Here is a tiny trained network, its code and every weight. The questions are about switching its units off for an input and a class, where a switched-off unit gives its printed mean instead of its output.

import numpy as np


def w(rows, s, z=0):
    codes = np.array(rows[::2]) - 128.0
    scale = np.full(codes.shape[1], s)
    scale[-1] = z or s
    return codes * scale


def norm(h):
    return h / np.sqrt((h * h).mean(-1, keepdims=True) + 1e-5)


def f(y):
    return np.maximum(y, 0)


def log_softmax(a):
    a = a - a.max(-1, keepdims=True)
    return a - np.log(np.exp(a).sum(-1, keepdims=True))


def net(x, mask):
    res = np.array(x, float).reshape(1, 4) / 4 @ E
    u = 0
    for l in range(2):
        y = f(norm(res) @ A[l][:, :-1].T + A[l][:, -1])
        res = res + np.where(mask[u : u + 4], y, B[l][:, -1]) @ B[l][:, :-1]
        u += 4
    return log_softmax(norm(res)[-1] @ U[:, :-1].T + U[:, -1])


A, B = {}, {}
E = w([
[193,58,99,102,160,211,254,143,208],'x0',
[173,100,151,81,139,67,98,123,161],'x1',
[134,153,169,142,127,112,155,188,139],'x2',
[173,144,143,126,115,157,104,126,120],'x3',
],0.0069)
A[0] = w([
[85,157,79,193,142,245,149,148,148,3],'L0N1',
[193,53,172,61,159,69,133,109,169,69],'L0N2',
[118,3,61,137,125,202,59,40,167,75],'L0N3',
[155,162,192,117,145,119,213,223,145,118],'L0N4',
],0.0073,0.0028)
B[0] = w([
[103,102,130,139,138,149,61,124,238,233],'L0N1',
[50,130,104,190,118,213,104,127,195,254],'L0N2',
[118,250,57,35,90,73,172,198,125,248],'L0N3',
[140,153,154,136,93,110,189,136,69,251],'L0N4',
],0.011,0.0048)
A[1] = w([
[2,74,159,190,73,200,7,180,246,68],'L1N1',
[166,139,248,162,95,110,222,219,123,26],'L1N2',
[130,94,69,56,141,165,245,127,245,3],'L1N3',
[62,110,200,139,170,62,46,71,58,31],'L1N4',
],0.0067,0.002)
B[1] = w([
[217,107,64,117,254,95,58,46,211,255],'L1N1',
[78,175,48,68,70,43,152,108,132,189],'L1N2',
[220,62,204,159,58,174,112,75,54,235],'L1N3',
[156,63,177,125,99,195,189,167,105,196],'L1N4',
],0.0092,0.009)
U = w([
[187,2,255,187,86,211,163,135,16,255],'0',
[155,90,108,169,230,117,25,26,236,36],'1',
[17,199,73,12,20,33,195,214,85,66],'2',
],0.0072,0.0037)

Each question gives the input, the list of numbers given to net, and the class t.
The units are the neurons (one row each of A and B). Each row of codes is followed by its name. A weight is (code - 128) times the scale printed after its matrix; where a second scale follows, it is the last column's (A, B and U).
mask holds one flag per neuron, layer by layer. A switched-off neuron (its flag False) gives its mean, the last column of its row in B, instead of its output. The means were averaged over made-up inputs and are rounded, as every weight is.
A unit's drop is (log p(t) with every unit on - log p(t) with that unit switched off) / (log p(t) with every unit on - log p(t) with every unit switched off).
The circuit of an input: a set's keep is (log p(t) with only the set's units on - log p(t) with every unit switched off) / (log p(t) with every unit on - log p(t) with every unit switched off). Starting from all 8 units, units are removed one at a time, each time the one whose removal leaves the highest keep (on an exact tie, the one counted first), for as long as the keep stays at least 0.8.
units of the circuit, in order: the units of the circuit, biggest drop first
most important unit: the unit with the biggest drop
k most important neurons: the k neurons with the biggest drops, biggest first
k most important neurons of layer l: the k neurons of layer l with the biggest drops, biggest first
drop of u: that unit's drop, to one decimal
input [-4,0,7,6], class 2: most important unit => L1N2
input [-8,-2,0,7], class 0: units of the circuit, in order => (L0N3; L1N4)
input [-8,0,-7,-2], class 0: units of the circuit, in order => (L1N4; L0N3)
input [-6,0,-7,1], class 2: 3 most important neurons => (L0N2; L1N3; L0N1)
input [5,-8,3,-3], class 1: 2 most important neurons of layer 1 => (L1N1; L1N4)
input [-3,1,2,6], class 0: 2 most important neurons of layer 0 => (L0N3; L0N2)
input [-1,3,-4,1], class 2: 3 most important neurons => (L0N3; L0N1; L1N1)
input [-2,1,3,-3], class 2: 3 most important neurons => (L0N2; L0N1; L1N2)
input [-7,-6,-6,-8], class 0: 4 most important neurons => (L0N2; L0N1; L0N3; L1N4)
input [4,-3,-1,-2], class 0: 2 most important neurons => (L1N3; L0N2)
input [-1,-4,6,0], class 2: 2 most important neurons => (L0N4; L0N2)
input [3,-3,4,-2], class 2: 3 most important neurons => (L0N4; L1N2; L0N2)
input [2,-2,5,-8], class 2: 2 most important neurons => (L0N4; L1N2)
input [-8,4,-8,-7], class 0: 2 most important neurons => (L0N2; L1N4)
input [6,3,-3,-4], class 0: units of the circuit, in order => (L1N3)
input [-8,0,-5,7], class 0: 4 most important neurons => (L0N2; L0N1; L1N4; L0N3)
input [-8,-4,-4,1], class 0: 3 most important neurons => (L0N2; L0N1; L1N4)
input [-7,3,-4,3], class 0: 2 most important neurons of layer 1 => (L1N4; L1N1)
input [-8,2,3,4], class 0: 3 most important neurons => (L0N2; L0N3; L0N1)
input [-8,7,-6,4], class 0: most important neuron of layer 1 => (L1N4)
input [4,1,8,6], class 2: 2 most important neurons => (L1N2; L0N4)
input [2,-2,-5,4], class 2: drop of L0N2 => 0.0
input [3,-7,0,6], class 1: drop of L1N1 => 0.2
input [0,2,7,3], class 2: drop of L1N2 => 0.1
